Below is a small trained network, with its code and all its weights. Each question gives an input and a target symbol and asks what happens when units are switched off, that is, made to give their printed mean instead of their output.

import numpy as np


def w(rows, s, z=0):
    codes = np.array(rows[::2]) - 128.0
    scale = np.full(codes.shape[1], s)
    scale[-1] = z or s
    return codes * scale


def norm(h):
    return h / np.sqrt((h * h).mean(-1, keepdims=True) + 1e-5)


def f(y):
    return y / 2 * (1 + np.tanh(0.7978845608 * (y + 0.044715 * y**3)))


def softmax(a):
    e = np.exp(a - a.max(-1, keepdims=True))
    return e / e.sum(-1, keepdims=True)


def log_softmax(a):
    a = a - a.max(-1, keepdims=True)
    return a - np.log(np.exp(a).sum(-1, keepdims=True))


def net(x, mask):
    ids = ['αβδεζηθλξπστφψω'.index(c) for c in x.split()]
    T = len(ids)
    res = E[ids] + P[:T]
    u = 0
    for l in range(2):
        r = norm(res)
        for j in range(3):
            rows = slice(2 * j, 2 * j + 2)
            q, k, v = (r @ M[l][rows].T for M in (Q, K, V))
            z = softmax(np.where(np.tri(T) > 0, q @ k.T / 2**0.5, -1e9)) @ v
            o = O[l][rows]
            res = res + np.where(mask[u + j], z, o[:, -1]) @ o[:, :-1]
        u += 3
        y = f(norm(res) @ A[l][:, :-1].T + A[l][:, -1])
        res = res + np.where(mask[u : u + 8], y, B[l][:, -1]) @ B[l][:, :-1]
        u += 8
    return log_softmax(norm(res)[-1] @ U[:, :-1].T + U[:, -1])


Q, K, V, O, A, B = {}, {}, {}, {}, {}, {}
E = w([
[104,104,134,126,156,29,185],'α',
[177,228,120,84,102,145,209],'β',
[178,84,100,102,141,13,136],'δ',
[61,191,178,150,108,118,197],'ε',
[82,161,168,144,125,112,153],'ζ',
[172,102,62,57,143,28,152],'η',
[63,106,108,165,119,137,221],'θ',
[67,78,110,188,91,143,178],'λ',
[117,88,130,138,158,29,152],'ξ',
[177,91,160,244,117,135,116],'π',
[144,185,156,187,83,190,107],'σ',
[87,87,159,112,71,116,106],'τ',
[91,103,127,195,109,133,216],'φ',
[80,197,157,119,113,110,70],'ψ',
[86,119,77,154,109,162,149],'ω',
],0.011)
P = w([
[104,146,157,108,254,139,148],'0',
[50,130,104,180,114,64,164],'1',
[73,135,107,170,107,81,163],'2',
[90,127,103,165,92,98,157],'3',
[115,123,94,157,87,109,155],'4',
[132,115,99,138,78,128,143],'5',
[149,116,90,131,79,132,129],'6',
[152,111,80,131,71,130,118],'7',
],0.0067)
Q[0] = w([
[131,212,167,106,123,60,131],'L0H0',
[124,129,138,147,2,209,126],'L0H0',
[85,139,131,178,68,202,128],'L0H1',
[135,79,50,131,67,124,153],'L0H1',
[43,171,99,154,161,233,167],'L0H2',
[113,20,127,120,162,112,140],'L0H2',
],0.026)
K[0] = w([
[84,145,170,68,112,84,117],'L0H0',
[187,154,164,154,35,133,122],'L0H0',
[167,112,62,163,72,163,109],'L0H1',
[225,143,147,98,112,100,115],'L0H1',
[80,132,132,124,2,113,157],'L0H2',
[122,109,199,158,176,92,160],'L0H2',
],0.03)
V[0] = w([
[139,56,70,216,176,134,181],'L0H0',
[81,200,51,98,184,116,159],'L0H0',
[98,177,98,157,147,220,83],'L0H1',
[134,191,36,52,128,138,200],'L0H1',
[113,101,8,51,151,80,126],'L0H2',
[60,131,124,82,32,146,206],'L0H2',
],0.018)
O[0] = w([
[166,23,97,190,201,156,137,250],'L0H0',
[77,129,93,54,197,71,195,144],'L0H0',
[130,116,58,107,79,213,202,44],'L0H1',
[203,180,94,195,66,49,135,110],'L0H1',
[182,173,207,98,100,224,194,83],'L0H2',
[118,211,104,254,211,170,116,182],'L0H2',
],0.0087,0.012)
A[0] = w([
[141,142,221,88,5,203,74,38],'L0N0',
[135,100,180,143,28,86,60,1],'L0N1',
[129,37,133,115,169,129,130,92],'L0N2',
[237,237,204,75,111,178,203,66],'L0N3',
[41,227,172,4,120,159,65,99],'L0N4',
[89,92,204,88,155,196,98,91],'L0N5',
[49,190,152,90,143,194,126,144],'L0N6',
[138,21,220,79,123,184,144,86],'L0N7',
],0.014,0.0045)
B[0] = w([
[96,40,157,192,227,59,68,153],'L0N0',
[130,136,142,252,184,137,187,143],'L0N1',
[105,182,120,138,96,67,127,255],'L0N2',
[124,230,17,219,80,79,141,203],'L0N3',
[94,122,156,66,49,6,135,204],'L0N4',
[131,106,12,163,175,131,111,216],'L0N5',
[105,192,184,150,107,85,80,194],'L0N6',
[154,171,94,67,110,211,68,249],'L0N7',
],0.018,0.0067)
Q[1] = w([
[217,153,174,87,171,6,64],'L1H0',
[57,124,209,83,115,121,63],'L1H0',
[100,123,144,201,178,170,146],'L1H1',
[61,233,40,172,86,230,51],'L1H1',
[123,248,137,197,173,175,102],'L1H2',
[23,140,195,210,116,209,70],'L1H2',
],0.019)
K[1] = w([
[167,161,160,56,136,84,179],'L1H0',
[66,158,159,97,149,162,133],'L1H0',
[149,125,134,196,171,141,114],'L1H1',
[153,205,123,138,135,182,5],'L1H1',
[113,225,115,184,143,98,92],'L1H2',
[54,161,168,172,133,171,91],'L1H2',
],0.026)
V[1] = w([
[58,137,96,62,141,123,150],'L1H0',
[219,152,38,84,117,32,155],'L1H0',
[74,130,3,153,73,217,210],'L1H1',
[193,122,206,128,203,88,188],'L1H1',
[222,55,13,221,85,157,170],'L1H2',
[149,16,193,147,141,64,97],'L1H2',
],0.013)
O[1] = w([
[192,84,217,94,136,115,117,152],'L1H0',
[150,115,209,231,163,248,111,255],'L1H0',
[199,217,30,102,220,79,109,197],'L1H1',
[108,48,241,152,164,154,103,43],'L1H1',
[253,136,194,38,32,37,62,190],'L1H2',
[131,96,194,126,208,179,53,46],'L1H2',
],0.0066,0.0077)
A[1] = w([
[121,47,98,131,149,52,111,2],'L1N0',
[134,26,122,66,87,59,176,39],'L1N1',
[53,167,139,70,177,82,172,154],'L1N2',
[146,189,86,129,145,97,35,90],'L1N3',
[142,110,71,147,195,118,127,38],'L1N4',
[204,168,114,100,117,195,198,69],'L1N5',
[157,35,34,81,79,250,35,4],'L1N6',
[70,166,36,85,86,163,88,190],'L1N7',
],0.017,0.0024)
B[1] = w([
[69,206,84,132,110,197,80,195],'L1N0',
[135,91,88,201,158,183,254,167],'L1N1',
[218,107,171,113,122,137,97,178],'L1N2',
[77,127,155,107,119,200,159,251],'L1N3',
[140,116,145,45,103,94,162,214],'L1N4',
[55,116,155,174,127,212,70,153],'L1N5',
[251,30,23,75,42,73,58,252],'L1N6',
[174,66,153,166,60,161,31,234],'L1N7',
],0.019,0.013)
U = w([
[126,58,216,141,153,171,138,211],'α',
[223,104,181,220,135,101,118,30],'β',
[100,145,181,127,67,254,104,50],'δ',
[71,173,107,42,127,169,139,171],'ε',
[150,121,113,98,150,220,209,178],'ζ',
[165,218,79,173,55,117,171,78],'η',
[129,136,137,114,166,110,109,90],'θ',
[116,139,82,135,186,119,94,68],'λ',
[191,72,79,101,88,126,78,241],'ξ',
[54,62,64,186,137,98,169,147],'π',
[63,148,50,99,152,81,116,4],'σ',
[92,132,182,97,51,42,129,177],'τ',
[52,126,143,111,146,122,31,3],'φ',
[135,89,157,103,72,126,222,155],'ψ',
[193,155,140,80,178,66,156,188],'ω',
],0.0086,0.0026)

Each question gives the input, a string of symbols that net reads in full, and the target symbol t.
The units are the heads (2 rows each of Q, K, V and O) and the neurons (one row each of A and B). Each row of codes is followed by its name. A weight is (code - 128) times the scale printed after its matrix; where a second scale follows, it is the last column's (O, A, B and U).
mask holds one flag per unit, layer by layer, with each layer's heads first. A switched-off unit (its flag False) gives its mean, the last column of its rows in O or B, instead of its output. The means were averaged over made-up inputs and are rounded, as every weight is.
A unit's drop is (log p(t) with every unit on - log p(t) with that unit switched off) / (log p(t) with every unit on - log p(t) with every unit switched off).
The circuit of an input: a set's keep is (log p(t) with only the set's units on - log p(t) with every unit switched off) / (log p(t) with every unit on - log p(t) with every unit switched off). Starting from the 12 units with the biggest drops (on a tie, the unit counted first), units are removed one at a time, each time the one whose removal leaves the highest keep (on an exact tie, the one counted first), for as long as the keep stays at least 0.8.
units of the circuit, in order: the units of the circuit, biggest drop first
top k neurons: the k neurons with the biggest drops, biggest first
top k neurons in layer l: the k neurons of layer l with the biggest drops, biggest first
heads that matter: for each layer, one digit per head in row order, 1 if its drop is at least 0.15 and else 0, layers parted by /
input ω π ω ε ω δ, target ω: heads that matter : 110 / 000
input π τ δ, target π: units of the circuit, in order : L0H2; L1N1; L1N6
input ε ε η ε η ε η, target ε: units of the circuit, in order : L0H0; L1N6; L1N7; L1H0
input π ξ λ ψ ψ ζ, target τ: units of the circuit, in order : L0H0; L0N4
input τ σ φ, target δ: heads that matter : 111 / 010
input π η η η, target π: top 2 neurons : L1N1; L1N0
input ψ η η, target ψ: heads that matter : 101 / 000
input ζ π ξ, target ζ: heads that matter : 111 / 100
input η φ π τ η ε ψ ξ, target η: units of the circuit, in order : L0N3; L0H2
input η ζ α τ, target β: units of the circuit, in order : L0H0; L0N1
input δ δ α ε ε δ, target δ: top 2 neurons : L0N7; L0N3
input η ω ε η π ξ ε, target φ: heads that matter : 111 / 001
input ψ π π ζ η τ, target β: top neuron : L1N3
input τ θ π ω η, target τ: top 3 neurons : L0N4; L0N6; L1N6
input β ψ ε ε ξ α, target β: top 2 neurons in layer 0 : L0N3; L0N7
input ε σ ξ, target ε: heads that matter : 011 / 000
input ω η τ ψ η α λ, target β: heads that matter : 010 / 000
input π π δ π ε, target φ: top 3 neurons : L1N6; L1N2; L0N6
input α ξ η, target α: heads that matter : 011 / 010
input φ ζ τ β ξ ξ π ζ, target φ: top 2 neurons : L0N6; L1N6
input φ π ω β ω α ω, target η: top 3 neurons : L1N7; L1N6; L0N7
input σ β φ, target η: heads that matter : 010 / 000
input ζ η δ, target ζ: top 2 neurons in layer 1 : L1N1; L1N6
input τ σ ζ π σ ξ π α, target τ: top 2 neurons : L0N4; L0N6
input δ ζ π β ω ω, target η: heads that matter : 010 / 100
input ψ λ δ η ε ξ, target ψ: top 2 neurons : L1N1; L0N4
